data =
[[-.10 -.34 -.26 -.22  .00 -.20  .03  .28 -.62]
 [-.18 -.33  .17 -.24  .37  .23 -.16  .15 -.51]
 [-.04  .04  .34 -.20  .60  .37 -.19  .11 -.17]
 [-.07 -.27 -.37 -.17 -.04 -.26  .10  .27 -.58]
 [ .27  .35  .49 -.03 -.01 -.09 -.28  .08  .46]
 [-.19 -.37  .11 -.25  .31  .17 -.14  .18 -.56]
 [-.09 -.05  .31 -.22  .57  .36 -.19  .11 -.26]
 [-.09  .02 -.45  .33 -.31  .03  .36 -.35  .23]
 [-.09 -.30 -.32 -.19 -.02 -.24  .07  .28 -.60]
 [ .24  .26  .48  .01 -.18 -.13 -.27  .01  .50]
 [ .08  .04  .31  .19 -.48 -.08 -.13 -.22  .55]
 [-.02  .00 -.67  .07 -.12 -.26  .37  .06 -.25]
 [-.15 -.19  .25 -.23  .49  .33 -.18  .12 -.38]
 [ .01  .15  .38 -.19  .60  .33 -.20  .11 -.08]
 [ .18  .37  .44 -.14  .45  .15 -.25  .13  .21]
 [-.09  .04 -.55  .29 -.26 -.02  .39 -.29  .14]]
Find the last entry, reading row by row.
Answer: .14
Find the smallest entry in the last column.
Answer: -.62
The top-left entry is -.10
The last entry in the row that holds the smallest entry is -.25
Find the entry just left of the smallest entry.
Answer: .00
The 3rd entry on the main diagonal: .34
Find the first entry in the row that holds the smallest entry.
Answer: -.02
The 2nd entry, reading row by row: -.34
Find the entry directly above -.32.
Answer: -.45
The third entry on the diagonal from the top-right corner: -.19
The entry just right of .25 -> -.23
Find the 3rd entry from the end, reading row by row.
Answer: .39
The 4th entry from the end, reading row by row: -.02
Find the largest entry in the first column.
Answer: .27
The second entry from the end, reading row by row: -.29
Find the 4th entry in reading order.
Answer: -.22
Find the entry in the bottom-left corner.
Answer: -.09
The entry just left of -.28 -> -.09
Find the entry just right of .44.
Answer: -.14
Find the entry directly above -.60.
Answer: .23
Find the fifth entry, reading row by row.
Answer: .00
Find the entry just right of the smallest entry.
Answer: .07
The smallest entry in the last row is -.55
Find the entry directly above .19.
Answer: .01

a = [[6, 9, 2, 4, 5], [5, 9, 7, 8, 5], [2, 2, 2, 3, 5], [3, 7, 3, 8, 3]]
Which number is the third entry in reading order? 2
The 1st entry in reading order: 6

M =
[[ 1.80 -0.84 -0.71 -0.03]
 [ 0.39  1.21 -0.31 -1.74]
 [-0.89  0.71  1.68 -2.39]
 [-1.28 -0.03  1.60  0.34]
 [ 0.97  0.46  2.35  1.02]
 [ 0.37 -0.80 -1.77  2.12]
 [-1.36  1.81  1.21 -1.59]
 [ 0.07  0.68 -0.75 -0.98]]
The largest entry: 2.35
The bottom-right entry: -0.98
Read off the entry just right of the largest entry.
1.02
The third entry, reading row by row: -0.71
The 1st entry on the diagonal from the top-right corner is -0.03
Read off the 1st entry, reading row by row.
1.80
The entry directly below -2.39: 0.34
The bottom-left entry: 0.07
The entry directly below -1.28: 0.97
The entry directly above 0.71 is 1.21
Read off the third largest entry.
1.81
Read off the 2nd smallest entry.
-1.77
The entry just left of the smallest entry -> 1.68
The first entry of the smallest entry's row -> -0.89
The smallest entry in the last column is -2.39
Read off the bottom entry of the column that holds the largest entry.
-0.75
The 2nd entry in reading order is -0.84
The entry directly above the largest entry -> 1.60
The entry just left of the largest entry -> 0.46
The fifth entry, reading row by row -> 0.39
The second largest entry is 2.12
The entry just left of 1.81: -1.36

Read these off the table that follows.
1) Give the last entry, reading row by row.
2) Give the entry directly below the smallest entry.
3) Give the 2nd entry, reading row by row.
4) Give the largest entry in the first row.
5) Give the entry in the bottom-left corner.
6) Give the second smallest entry.
7) Give the first entry, reading row by row.
8) Give the first entry of the largest entry's row.
[[-.41  .30  .09  .45  .30  .00 -.35 -.33 -.16]
 [ .31 -.16  .46 -.07 -.39 -.51  .37  .17  .32]
 [ .07  .47 -.42 -.02 -.59 -.40 -.08  .03 -.26]
 [ .05 -.20  .14  .15  .03 -.05  .01 -.06  .09]
 [-.03 -.15  .09  .14  .12 -.09  .10 -.09  .10]
 [-.05 -.14 -.01  .13 -.04 -.03  .01 -.10  .23]
 [ .14 -.26 -.09  .36 -.02  .08 -.05  .18  .26]
 [ .33  .02  .63 -.22  .08  .32 -.22  .49 -.17]
 [-.32 -.32 -.28 -.11  .28  .36 -.34 -.12  .41]
 [ .05  .22  .36 -.16  .19 -.19  .19 -.23  .27]
 [ .04 -.04  .18  .06  .10 -.13  .11 -.20  .18]
 [ .31  .32 -.24  .11  .32  .50 -.10 -.28 -.28]
 [ .12 -.29 -.18 -.27  .33 -.34  .22  .34  .06]
 [ .25 -.34 -.01 -.30 -.41  .47  .37 -.21 -.37]
 [-.26 -.29 -.01 -.07  .16 -.47  .00 -.45  .00]
 [ .09 -.35 -.42 -.34  .35 -.37  .27  .40 -.01]]
1) -.01
2) .03
3) .30
4) .45
5) .09
6) -.51
7) -.41
8) .33

Read these off the matrix that follows.
1) What is the entry in the top-left corner?
2) What is the second smallest entry?
3) What is the bottom-right entry?
4) What is the entry in the top-right corner?
5) What is the entry directly below -16?
6) What is the bottom entry of the column that holds the smallest entry?
7) What is the entry directly below the largest entry?
8) What is the fourth entry, reading row by row?
[[-15 -24 -15  -4 -11 -12  -3 -25  -6]
 [-43  18 -14 -26 -42 -37   6  29  14]
 [ -1 -25 -17  -6   0  -3 -21 -29 -25]
 [-20   7 -17 -22 -22 -20 -18  14 -13]
 [-13   2 -16 -19 -15 -14 -24   8 -20]
 [-24 -22 -13  -5 -18 -19   9 -22   5]
 [-33 -29 -12   0 -24 -25  27 -31  21]]
1) -15
2) -42
3) 21
4) -6
5) -13
6) -33
7) -29
8) -4

[[4533 6402 5701 9517 3926 3131 9165]
 [4092 2400 3519 5889 6805 7267 5315]
 [2699 5122 7675 5664 6938 6079 4491]
 [5603 5158 4796 6213 5489 5642 6097]
 [5296 5414 4715 6552 5131 5891 6189]
 [5131 5516 4732 6095 5298 5492 5774]
 [5627 5466 4768 5228 4967 5689 5563]
 [8642 4112 5501 3785 6239 4630 6247]
 [7163 7820 4572 4714 3783 5016 5246]
 [5068 5133 4763 7414 5399 5513 6951]
 [5127 5318 4838 6940 5441 5665 6421]
 [7256 8154 8773 5243 6080 4093 5699]
 [5876 5758 4663 4267 4461 9103 4121]
 [7781 5559 7332 2199 9132 5578 2341]
 [4294 5882 4426 7949 4869 6992 6223]
 [5862 6307 4978 3461 4304 9984 3147]]
The third entry from the end, reading row by row -> 4304
Which number is the last entry of the smallest entry's row? 2341
The entry in the bottom-left corner is 5862
Which number is the entry in the top-left corner? 4533
The last entry, reading row by row is 3147
Which number is the entry directly above 5559? 5758
The maximum: 9984
Which number is the largest entry in the first column? 8642
The entry directly below 5889 is 5664
Which number is the entry directly above 4294? 7781
Which number is the third entry in reading order? 5701
The minimum: 2199
Which number is the entry in the top-right corner? 9165
The entry directly below 6189 -> 5774
Which number is the entry just right of 3785? 6239
Which number is the third smallest entry? 2400
The entry directly below the smallest entry is 7949
Which number is the entry directly below 6552? 6095
Which number is the entry just right of 6080? 4093
The entry just left of 5501: 4112
The entry directly below 3131: 7267
Which number is the entry directly below 5296? 5131
The entry just right of 6992 -> 6223
Which number is the top entry of the column that holds the smallest entry? 9517
The third entry on the diagonal from the top-right corner: 6938
Which number is the fifth-last entry, reading row by row? 4978
Which number is the entry directly below 4572? 4763
Which number is the entry directly above the largest entry? 6992
Which number is the fourth entry from the end, reading row by row? 3461
Which number is the entry just right of 5642? 6097
